[[-3.13 -6.93  1.12 -6.48]
 [ 0.02 -8.14 -7.41  6.40]
 [ 1.00 -4.97 -3.66 -3.26]
 [ 0.39  5.74 -7.93  4.38]
 [ 3.32  5.13 -0.54 -2.53]]
=>
[[-3.13 -6.93]
 [ 0.02 -8.14]]

[[ 4.21  3.56 -0.69  4.20]
 [ 4.51  0.73 -3.02  3.36]
 [-1.19 -8.35  1.74  1.11]]
=>
[[4.21 3.56]
 [4.51 0.73]]

[[-3.77  1.32  1.05  2.21]
 [-4.15  2.32  0.28  2.55]
 [-4.42  2.18  1.90  6.19]]
=>
[[-3.77  1.32]
 [-4.15  2.32]]

[[-2.21 -4.89 -0.94]
 [ 0.33 -5.34 -2.78]
 [-1.54 -3.43 -7.26]
 [-2.51 -2.07 -8.66]]
=>
[[-2.21 -4.89]
 [ 0.33 -5.34]]

[[-0.28  0.59  6.03]
 [-0.81 -1.47 -1.56]
 [-2.45  2.36 -2.31]
 [ 1.28 -1.51  2.88]
 [ 2.49 -3.23 -8.71]]
=>
[[-0.28  0.59]
 [-0.81 -1.47]]

[[-7.88 -7.52 -0.16]
 [ 0.91  1.17  7.79]]
=>
[[-7.88 -7.52]
 [ 0.91  1.17]]

[[-1.18  2.75  2.74 -1.20]
 [-0.53  3.01  4.66 -2.61]
 [ 2.83  2.13  3.46  5.48]
 [-0.92 -2.00 -1.28 -2.20]
 [ 2.68  1.46  2.06  7.60]]
=>
[[-1.18  2.75]
 [-0.53  3.01]]

[[-3.56  2.90 -2.35  0.07]
 [ 2.74 -2.37 -0.04  0.44]
 [-2.76  1.35 -1.88 -0.07]
 [ 7.09  2.15  0.13  2.39]]
=>
[[-3.56  2.90]
 [ 2.74 -2.37]]
